[[130 121 127 118 147]
 [133 105 125 133 144]
 [126 143 132 131 132]
 [123 131 130 132 138]]
=>
[[133 105 125]
 [126 143 132]]

[[110 140 152 149 111]
 [117 145 120 152 122]
 [119 122 150 139 144]
 [129 124 151 113 123]]
=>
[[117 145 120]
 [119 122 150]]

[[141 122 133 150]
 [140 127 134 126]
 [120 147 115 117]]
=>
[[140 127 134]
 [120 147 115]]

[[131 100 128 114]
 [128 128 119 132]
 [128 139 117 135]
 [126 139 128 143]]
=>
[[128 128 119]
 [128 139 117]]

[[149 132 125 149 107]
 [109 134 144 119 117]
 [158 125 113 149 124]]
=>
[[109 134 144]
 [158 125 113]]

[[119 149 119 116 137]
 [126 130 131 137 121]
 [121 144 111 145 124]
 [126 130 145 135 150]]
=>
[[126 130 131]
 [121 144 111]]

[[127 143 128]
 [110 147 132]
 [124 142 139]
 [134 110 123]
 [105 149 146]]
=>
[[110 147 132]
 [124 142 139]]

[[143 101 106]
 [129 114 127]
 [120 130 129]
 [123 132 128]
 [137 112 110]]
=>
[[129 114 127]
 [120 130 129]]
---
[[131 130 131 114 132]
 [118 141 134 107 108]
 [142 135 127 126 123]
 [124 127 118 131 148]
 [127 128 131  99 117]]
=>
[[131 130]
 [118 141]
 [142 135]]

[[126 127 130 129]
 [126 131 137 125]
 [121 124 106 112]]
=>
[[126 127]
 [126 131]
 [121 124]]

[[124 131 120]
 [139 117 154]
 [137 131 152]]
=>
[[124 131]
 [139 117]
 [137 131]]

[[157 118 115 107 102]
 [132 149 101 116 137]
 [113 146 117 131 138]]
=>
[[157 118]
 [132 149]
 [113 146]]

[[141 116]
 [114 140]
 [114 131]
 [118 106]]
=>
[[141 116]
 [114 140]
 [114 131]]

[[133 136]
 [120 117]
 [116 127]
 [128 131]
 [133 106]]
=>
[[133 136]
 [120 117]
 [116 127]]

[[145 142 103]
 [137 118 142]
 [115 124 147]
 [116 119 143]
 [141 144 126]]
=>
[[145 142]
 [137 118]
 [115 124]]

[[120 144 138]
 [143 152 132]
 [130 116 127]]
=>
[[120 144]
 [143 152]
 [130 116]]
---
[[146 122 139 118 129 144 133 133 110 143]
 [114 144 112 142 133 155 137 106 115 124]
 [124 143 120 131 130 125 138 123 118 134]]
=>
[[114 144 112 142 133 155 137 106 115 124]
 [124 143 120 131 130 125 138 123 118 134]
 [146 122 139 118 129 144 133 133 110 143]]

[[121 137 127 139 135 115 144 119 119 115 124]
 [123 119 103 136 121 136 121 134 122 123 130]
 [120 133 130 125 134 124 140 132 134 136 130]
 [131 124 123 137 136 134 135 124 121 116 125]
 [141 123 125 130 125 116 119 122 121 115 123]
 [138 135 119 116 131 131 138 106 118 115 127]
 [126 128 123 125 112 139 115 142 138 147 126]
 [129 122 138 135 129 117 118 119 115 119 131]]
=>
[[121 137 127 139 135 115 144 119 119 115 124]
 [138 135 119 116 131 131 138 106 118 115 127]
 [120 133 130 125 134 124 140 132 134 136 130]
 [126 128 123 125 112 139 115 142 138 147 126]
 [131 124 123 137 136 134 135 124 121 116 125]
 [141 123 125 130 125 116 119 122 121 115 123]
 [129 122 138 135 129 117 118 119 115 119 131]
 [123 119 103 136 121 136 121 134 122 123 130]]

[[127 132 134 123 127 118 130 106 133 125 124 121]
 [128 135 121 140 143 142 133 128 139 134 134 150]
 [126 112 156 117 126 126 136 134 117 130 148 112]
 [128 129 111 105 105 127 118 136 102 149 148 128]
 [124 124 117 133 133 140 112 127 102 123 135 130]]
=>
[[128 135 121 140 143 142 133 128 139 134 134 150]
 [127 132 134 123 127 118 130 106 133 125 124 121]
 [128 129 111 105 105 127 118 136 102 149 148 128]
 [124 124 117 133 133 140 112 127 102 123 135 130]
 [126 112 156 117 126 126 136 134 117 130 148 112]]

[[146 125 136 145 141 127 140]
 [143 119 133 150 139 122 138]
 [140 117 128 151 138 119 139]
 [107 121 113 122 117 117 120]
 [126 145 136 107 124 143 121]
 [150 126 137 147 140 128 138]
 [125 111 116 151 133 112 132]
 [128 144 138 105 126 144 123]]
=>
[[126 145 136 107 124 143 121]
 [128 144 138 105 126 144 123]
 [150 126 137 147 140 128 138]
 [146 125 136 145 141 127 140]
 [107 121 113 122 117 117 120]
 [143 119 133 150 139 122 138]
 [140 117 128 151 138 119 139]
 [125 111 116 151 133 112 132]]

[[112 141 103 104 144 135 142 119 133 140]
 [146 132 135 141 135 119 141 117 141 151]
 [146 125 115 143 146 150 137 139 127 114]
 [131 135 143 124 125 107 142 125 143 127]]
=>
[[112 141 103 104 144 135 142 119 133 140]
 [131 135 143 124 125 107 142 125 143 127]
 [146 132 135 141 135 119 141 117 141 151]
 [146 125 115 143 146 150 137 139 127 114]]

[[133 132 126 120 116 122 135 130]
 [142 120 117 109 118 115 139 116]
 [140 103 117 134 141 135 114 133]
 [125 128 130 122 131 136 131 130]
 [124 119 128 135 136 146 112 145]
 [136 110 127 119 138 122 141 111]
 [134 117 121 112 126 128 122 123]]
=>
[[133 132 126 120 116 122 135 130]
 [125 128 130 122 131 136 131 130]
 [142 120 117 109 118 115 139 116]
 [124 119 128 135 136 146 112 145]
 [134 117 121 112 126 128 122 123]
 [136 110 127 119 138 122 141 111]
 [140 103 117 134 141 135 114 133]]
---
[[138 136 131 134 134 116 105 115 130 111 147]
 [135 118 133 138 144 119 116 112 104 150 125]]
=>
[[135 118 133 138 144 119 116 112 104 150 125]
 [138 136 131 134 134 116 105 115 130 111 147]]

[[156 104 131 125 133 111 100 109 115 133 105]
 [122 132 131 132 125 131 139 130 135 121 139]
 [118 141 127 128 120 126 152 146 136 113 142]
 [130 129 129 132 130 127 143 125 145 114 139]
 [132 123 131 124 136 132 122 124 122 138 120]]
=>
[[118 141 127 128 120 126 152 146 136 113 142]
 [122 132 131 132 125 131 139 130 135 121 139]
 [130 129 129 132 130 127 143 125 145 114 139]
 [132 123 131 124 136 132 122 124 122 138 120]
 [156 104 131 125 133 111 100 109 115 133 105]]

[[131 126 127 122 134 128 125 133 137 130 121 134]
 [126 127 127 129 127 124 129 129 128 125 129 129]
 [139 119 121 134 130 121 116 122 114 119 136 125]
 [105 142 126 131 143 113 129 141 120 106 125 132]
 [130 128 127 126 132 128 126 129 133 128 123 131]
 [138 133 135 128 132 124 130 128 132 128 126 136]
 [117 138 134 123 126 133 138 135 140 136 121 133]
 [121 133 131 141 117 128 135 120 110 126 143 118]]
=>
[[105 142 126 131 143 113 129 141 120 106 125 132]
 [117 138 134 123 126 133 138 135 140 136 121 133]
 [121 133 131 141 117 128 135 120 110 126 143 118]
 [126 127 127 129 127 124 129 129 128 125 129 129]
 [130 128 127 126 132 128 126 129 133 128 123 131]
 [131 126 127 122 134 128 125 133 137 130 121 134]
 [138 133 135 128 132 124 130 128 132 128 126 136]
 [139 119 121 134 130 121 116 122 114 119 136 125]]

[[157 143 129 131 146  98 117 133]
 [103 136 108 120 107 127 112 135]]
=>
[[103 136 108 120 107 127 112 135]
 [157 143 129 131 146  98 117 133]]

[[144 142 140 121 143 122 119 109 115 119 120 115 141 110 105 144]
 [119 117 117 132 110 125 137 135 136 135 134 132 110 136 141 112]
 [142 116 123 136 119 114 135 122 133 134 139 109 116 121 118 120]]
=>
[[119 117 117 132 110 125 137 135 136 135 134 132 110 136 141 112]
 [142 116 123 136 119 114 135 122 133 134 139 109 116 121 118 120]
 [144 142 140 121 143 122 119 109 115 119 120 115 141 110 105 144]]

[[127 127 128]
 [155 128 104]
 [123 128 132]
 [124 127 131]
 [121 127 135]]
=>
[[121 127 135]
 [123 128 132]
 [124 127 131]
 [127 127 128]
 [155 128 104]]
